Below are the code and all the weights of a small trained network. Each question names an input and a class and asks about switching units off, where a switched-off unit gives its printed mean instead of its output.

import numpy as np


def w(rows, s, z=0):
    codes = np.array(rows[::2]) - 128.0
    scale = np.full(codes.shape[1], s)
    scale[-1] = z or s
    return codes * scale


def f(y):
    return np.maximum(y, 0)


def log_softmax(a):
    a = a - a.max(-1, keepdims=True)
    return a - np.log(np.exp(a).sum(-1, keepdims=True))


def net(x, mask):
    res = np.array(x, float).reshape(1, 7) / 4 @ E
    y = f(res @ A[0][:, :-1].T + A[0][:, -1])
    res = res + np.where(mask, y, B[0][:, -1]) @ B[0][:, :-1]
    return log_softmax(res[-1] @ U[:, :-1].T + U[:, -1])


A, B = {}, {}
E = w([
[149,233,53,155,29,57,198,131,86,67],'x0',
[21,164,203,174,76,96,173,253,140,235],'x1',
[128,128,128,131,126,128,126,126,126,131],'x2',
[123,133,127,132,133,132,127,123,129,132],'x3',
[34,142,55,18,163,191,143,157,15,148],'x4',
[107,116,246,134,82,254,240,80,107,50],'x5',
[125,131,129,129,132,126,128,128,128,125],'x6',
],0.0066)
A[0] = w([
[180,127,176,215,97,79,125,109,217,109,103],'n1',
[62,142,77,43,140,157,144,136,53,132,129],'n2',
[63,151,81,53,145,163,143,142,41,136,82],'n3',
[107,68,193,113,188,189,91,130,150,168,75],'n4',
[105,52,186,102,187,173,85,134,163,176,34],'n5',
[61,138,179,161,111,127,147,207,135,199,65],'n6',
[140,231,52,153,37,69,209,142,79,76,58],'n7',
[52,149,190,154,103,113,146,197,127,206,8],'n8',
[226,79,66,74,194,172,70,1,101,30,61],'n9',
[65,134,89,48,146,156,140,155,48,137,42],'n10',
[114,55,182,107,197,166,91,135,152,171,11],'n11',
[183,128,179,204,95,82,121,109,223,110,107],'n12',
[130,73,135,109,186,141,82,131,153,174,32],'n13',
[149,142,27,120,171,25,24,180,167,209,62],'n14',
[110,114,234,134,93,231,218,98,127,69,4],'n15',
[71,142,166,159,101,121,156,196,136,198,19],'n16',
],0.0064,0.0011)
B[0] = w([
[187,85,154,175,200,206,82,185,125,208,183],'n1',
[190,109,161,167,181,189,79,177,131,190,188],'n2',
[182,108,153,170,187,188,81,172,131,192,186],'n3',
[141,188,182,118,76,71,76,89,103,101,169],'n4',
[149,188,181,117,80,78,75,100,113,100,169],'n5',
[131,136,61,56,98,106,186,166,186,112,171],'n6',
[170,209,213,130,64,69,29,78,96,98,207],'n7',
[132,134,65,62,113,109,187,157,188,117,172],'n8',
[136,146,31,32,101,97,213,206,225,118,247],'n9',
[173,109,144,159,172,178,89,162,133,176,181],'n10',
[151,189,175,118,86,78,77,100,115,102,167],'n11',
[186,88,149,179,204,207,93,191,124,209,183],'n12',
[126,173,157,121,78,88,103,94,118,93,160],'n13',
[2,27,121,202,149,135,217,39,37,60,215],'n14',
[34,43,107,191,148,125,188,60,60,85,201],'n15',
[138,133,76,75,112,118,173,155,182,115,166],'n16',
],0.0068,0.012)
U = w([
[188,106,146,162,222,214,73,181,140,222,252],'0',
[133,153,44,56,95,106,218,168,254,101,185],'1',
[21,43,120,181,151,132,199,47,28,66,10],'2',
[156,251,189,125,48,73,28,83,95,87,41],'3',
],0.01,0.00027)

Each question gives the input, the list of numbers given to net, and the class t.
The units are the neurons (one row each of A and B). Each row of codes is followed by its name. A weight is (code - 128) times the scale printed after its matrix; where a second scale follows, it is the last column's (A, B and U).
mask holds one flag per neuron, in row order. A switched-off neuron (its flag False) gives its mean, the last column of its row in B, instead of its output. The means were averaged over made-up inputs and are rounded, as every weight is.
A unit's drop is (log p(t) with every unit on - log p(t) with that unit switched off) / (log p(t) with every unit on - log p(t) with every unit switched off).
The circuit of an input: a set's keep is (log p(t) with only the set's units on - log p(t) with every unit switched off) / (log p(t) with every unit on - log p(t) with every unit switched off). Starting from the 12 units with the biggest drops (on a tie, the unit counted first), units are removed one at a time, each time the one whose removal leaves the highest keep (on an exact tie, the one counted first), for as long as the keep stays at least 0.8.
circuit, biggest first: the units of the circuit, biggest drop first
unit that matters most: the unit with the biggest drop
top k neurons: the k neurons with the biggest drops, biggest first
drop when u is switched off: that unit's drop, to one decimal
input [-1,8,-4,0,6,-4,6], class 1: top 2 neurons -> (n6 n8)
input [8,-8,7,7,8,-3,-5], class 0: top 3 neurons -> (n2 n3 n10)
input [-6,-5,-1,-2,2,4,3], class 3: circuit, biggest first -> (n4 n5)
input [-5,-2,2,7,-1,-4,-2], class 3: unit that matters most -> n15
input [7,3,-8,6,0,-2,1], class 3: top 2 neurons -> (n7 n9)
input [8,-8,1,-7,5,4,8], class 1: top 4 neurons -> (n9 n4 n5 n11)
input [4,-4,-8,3,4,1,4], class 0: top 2 neurons -> (n2 n3)
input [3,-1,-6,-2,-7,6,4], class 0: top 3 neurons -> (n1 n12 n14)
input [0,3,6,7,-2,-4,3], class 2: top 2 neurons -> (n9 n14)
input [-5,-8,5,2,-6,-8,7], class 1: top 2 neurons -> (n9 n15)
input [-6,-3,3,6,-5,8,1], class 2: top 2 neurons -> (n15 n7)
input [-6,6,-2,8,-2,0,-5], class 1: top 2 neurons -> (n6 n8)
input [-3,5,-4,-7,-1,-7,1], class 2: top 2 neurons -> (n14 n9)
input [1,-7,-8,6,-3,5,-6], class 1: top 2 neurons -> (n9 n14)
input [8,1,-4,2,-3,-2,-7], class 3: circuit, biggest first -> (n7)
input [-7,-2,8,8,2,-7,7], class 2: top 2 neurons -> (n14 n7)
input [-7,1,2,-4,-5,-3,4], class 3: drop when n11 is switched off -> 0.1
input [3,-6,-7,4,-4,-8,8], class 2: drop when n14 is switched off -> 1.8
input [0,-8,-5,1,7,5,-4], class 1: drop when n12 is switched off -> 0.4
input [2,-5,0,-4,3,5,-5], class 1: drop when n15 is switched off -> -0.1
